Here is a tiny trained network, its code and every weight. The questions are about switching its units off for an input and a class, where a switched-off unit gives its printed mean instead of its output.

import numpy as np


def w(rows, s, z=0):
    codes = np.array(rows[::2]) - 128.0
    scale = np.full(codes.shape[1], s)
    scale[-1] = z or s
    return codes * scale


def norm(h):
    return h / np.sqrt((h * h).mean(-1, keepdims=True) + 1e-5)


def f(y):
    return y / 2 * (1 + np.tanh(0.7978845608 * (y + 0.044715 * y**3)))


def log_softmax(a):
    a = a - a.max(-1, keepdims=True)
    return a - np.log(np.exp(a).sum(-1, keepdims=True))


def net(x, mask):
    res = np.array(x, float).reshape(1, 6) / 4 @ E
    u = 0
    for l in range(3):
        y = f(norm(res) @ A[l][:, :-1].T + A[l][:, -1])
        res = res + np.where(mask[u : u + 9], y, B[l][:, -1]) @ B[l][:, :-1]
        u += 9
    return log_softmax(norm(res)[-1] @ U[:, :-1].T + U[:, -1])


A, B = {}, {}
E = w([
[195,163,52,180,139,158],'x0',
[125,128,127,128,131,124],'x1',
[130,128,129,133,126,126],'x2',
[126,128,126,133,122,124],'x3',
[245,75,120,49,81,53],'x4',
[143,252,155,66,108,42],'x5',
],0.0039)
A[0] = w([
[141,60,207,56,106,140,120],'0.n1',
[166,24,83,109,142,125,90],'0.n2',
[145,227,13,161,205,177,30],'0.n3',
[55,157,159,182,146,204,250],'0.n4',
[156,169,96,144,130,119,88],'0.n5',
[94,253,156,125,153,125,76],'0.n6',
[138,127,171,199,98,135,138],'0.n7',
[139,129,112,81,69,141,64],'0.n8',
[151,235,176,104,120,92,200],'0.n9',
],0.0064,0.0028)
B[0] = w([
[114,139,170,165,141,73,192],'0.n1',
[127,179,159,186,96,197,194],'0.n2',
[107,144,126,254,129,3,197],'0.n3',
[83,151,106,72,153,128,254],'0.n4',
[178,116,107,185,102,124,138],'0.n5',
[138,163,196,142,41,165,197],'0.n6',
[110,144,143,88,154,115,135],'0.n7',
[140,101,111,138,123,106,130],'0.n8',
[100,152,82,94,66,99,250],'0.n9',
],0.0064,0.0042)
A[1] = w([
[246,95,40,59,129,199,93],'1.n1',
[171,41,121,255,150,55,62],'1.n2',
[184,180,167,188,155,144,28],'1.n3',
[116,32,178,180,220,68,27],'1.n4',
[102,177,6,108,163,124,8],'1.n5',
[227,45,254,206,112,153,122],'1.n6',
[226,207,32,153,116,186,153],'1.n7',
[207,111,116,206,121,101,76],'1.n8',
[34,225,133,53,119,151,250],'1.n9',
],0.0056,0.002)
B[1] = w([
[117,242,97,197,47,171,157],'1.n1',
[118,83,175,72,169,231,168],'1.n2',
[73,107,113,142,114,127,125],'1.n3',
[191,128,124,190,182,162,129],'1.n4',
[224,135,147,139,210,89,128],'1.n5',
[160,45,176,186,127,129,183],'1.n6',
[233,160,63,141,93,142,194],'1.n7',
[64,85,191,28,77,112,164],'1.n8',
[156,89,136,145,117,253,252],'1.n9',
],0.0048,0.0044)
A[2] = w([
[213,96,14,180,188,133,253],'2.n1',
[175,122,94,40,40,55,200],'2.n2',
[59,150,91,189,203,182,128],'2.n3',
[135,179,56,159,113,132,80],'2.n4',
[179,52,157,173,126,148,92],'2.n5',
[166,211,61,45,136,115,100],'2.n6',
[124,27,145,101,201,253,8],'2.n7',
[73,137,94,161,253,154,117],'2.n8',
[87,172,45,143,189,106,52],'2.n9',
],0.0062,0.0022)
B[2] = w([
[185,192,61,97,148,193,187],'2.n1',
[73,88,111,124,237,156,255],'2.n2',
[194,108,137,79,133,65,196],'2.n3',
[146,108,160,199,89,81,152],'2.n4',
[147,151,145,172,111,218,157],'2.n5',
[182,45,149,181,240,96,163],'2.n6',
[78,129,155,95,152,1,201],'2.n7',
[198,74,68,114,141,67,179],'2.n8',
[192,141,124,159,109,153,132],'2.n9',
],0.0062,0.0049)
U = w([
[58,42,138,34,207,53,249],'0',
[225,108,18,146,195,77,176],'1',
[125,12,252,175,133,166,19],'2',
[200,102,109,190,56,241,50],'3',
[37,165,169,57,65,212,67],'4',
[100,195,103,213,53,74,144],'5',
],0.014,0.0018)

Each question gives the input, the list of numbers given to net, and the class t.
The units are the neurons (one row each of A and B). Each row of codes is followed by its name. A weight is (code - 128) times the scale printed after its matrix; where a second scale follows, it is the last column's (A, B and U).
mask holds one flag per neuron, layer by layer. A switched-off neuron (its flag False) gives its mean, the last column of its row in B, instead of its output. The means were averaged over made-up inputs and are rounded, as every weight is.
A unit's drop is (log p(t) with every unit on - log p(t) with that unit switched off) / (log p(t) with every unit on - log p(t) with every unit switched off).
The circuit of an input: a set's keep is (log p(t) with only the set's units on - log p(t) with every unit switched off) / (log p(t) with every unit on - log p(t) with every unit switched off). Starting from the 12 units with the biggest drops (on a tie, the unit counted first), units are removed one at a time, each time the one whose removal leaves the highest keep (on an exact tie, the one counted first), for as long as the keep stays at least 0.8.
units of the circuit, in order: the units of the circuit, biggest drop first
k most important neurons: the k neurons with the biggest drops, biggest first
k most important neurons of layer l: the k neurons of layer l with the biggest drops, biggest first
drop when u is switched off: that unit's drop, to one decimal
input [3,0,-4,-6,0,3], class 5: 2 most important neurons of layer 0 : [0.n3; 0.n6]
input [0,2,-7,-3,3,1], class 0: 2 most important neurons : [0.n1; 0.n4]
input [-5,3,1,-1,0,-4], class 0: 4 most important neurons : [0.n6; 2.n7; 0.n4; 0.n3]
input [-7,8,-2,-1,0,7], class 4: 3 most important neurons : [0.n6; 1.n9; 2.n7]
input [1,5,7,-4,-5,-6], class 1: units of the circuit, in order : [2.n8; 0.n6]
input [0,-7,-7,4,7,-5], class 2: units of the circuit, in order : [0.n9; 1.n6]
input [2,-1,6,5,-8,-8], class 1: 2 most important neurons : [2.n8; 1.n8]
input [-1,-7,1,3,5,8], class 0: units of the circuit, in order : [2.n2]
input [0,4,-7,-3,4,-2], class 2: 2 most important neurons : [0.n1; 0.n9]
input [8,-6,-3,7,5,0], class 3: 2 most important neurons of layer 0 : [0.n4; 0.n9]
input [-6,-4,-5,-6,-8,0], class 0: 2 most important neurons : [2.n7; 0.n2]
input [-3,2,7,0,-1,6], class 4: 2 most important neurons : [0.n6; 1.n9]
input [5,-6,-1,1,7,0], class 3: 2 most important neurons of layer 0 : [0.n4; 0.n2]
input [7,1,1,-6,-2,4], class 5: units of the circuit, in order : [0.n3]
input [1,3,-7,-2,6,-2], class 3: 2 most important neurons : [0.n3; 1.n1]
input [-6,-4,-2,0,-7,0], class 0: 3 most important neurons : [2.n7; 0.n2; 0.n4]
input [-1,4,1,-2,-1,6], class 4: 2 most important neurons : [0.n6; 0.n3]
input [0,0,3,0,1,2], class 0: 3 most important neurons : [2.n2; 0.n2; 2.n1]
input [-2,5,-8,-3,0,8], class 4: 4 most important neurons : [0.n6; 1.n9; 2.n7; 0.n3]
input [7,-5,3,7,-2,3], class 5: units of the circuit, in order : [0.n3]
input [1,6,-6,-3,6,-6], class 3: 2 most important neurons of layer 1 : [1.n1; 1.n7]
input [7,6,-4,-5,-6,-1], class 1: 2 most important neurons of layer 2 : [2.n8; 2.n3]
input [3,-3,-7,-4,4,0], class 3: drop when 0.n4 is switched off : 0.2
input [1,-4,7,-3,-4,-1], class 1: drop when 1.n8 is switched off : 0.1
input [-8,8,-6,-3,7,-1], class 2: 3 most important neurons of layer 0 : [0.n4; 0.n9; 0.n1]
input [6,8,-3,-8,0,5], class 5: drop when 2.n8 is switched off : 0.1
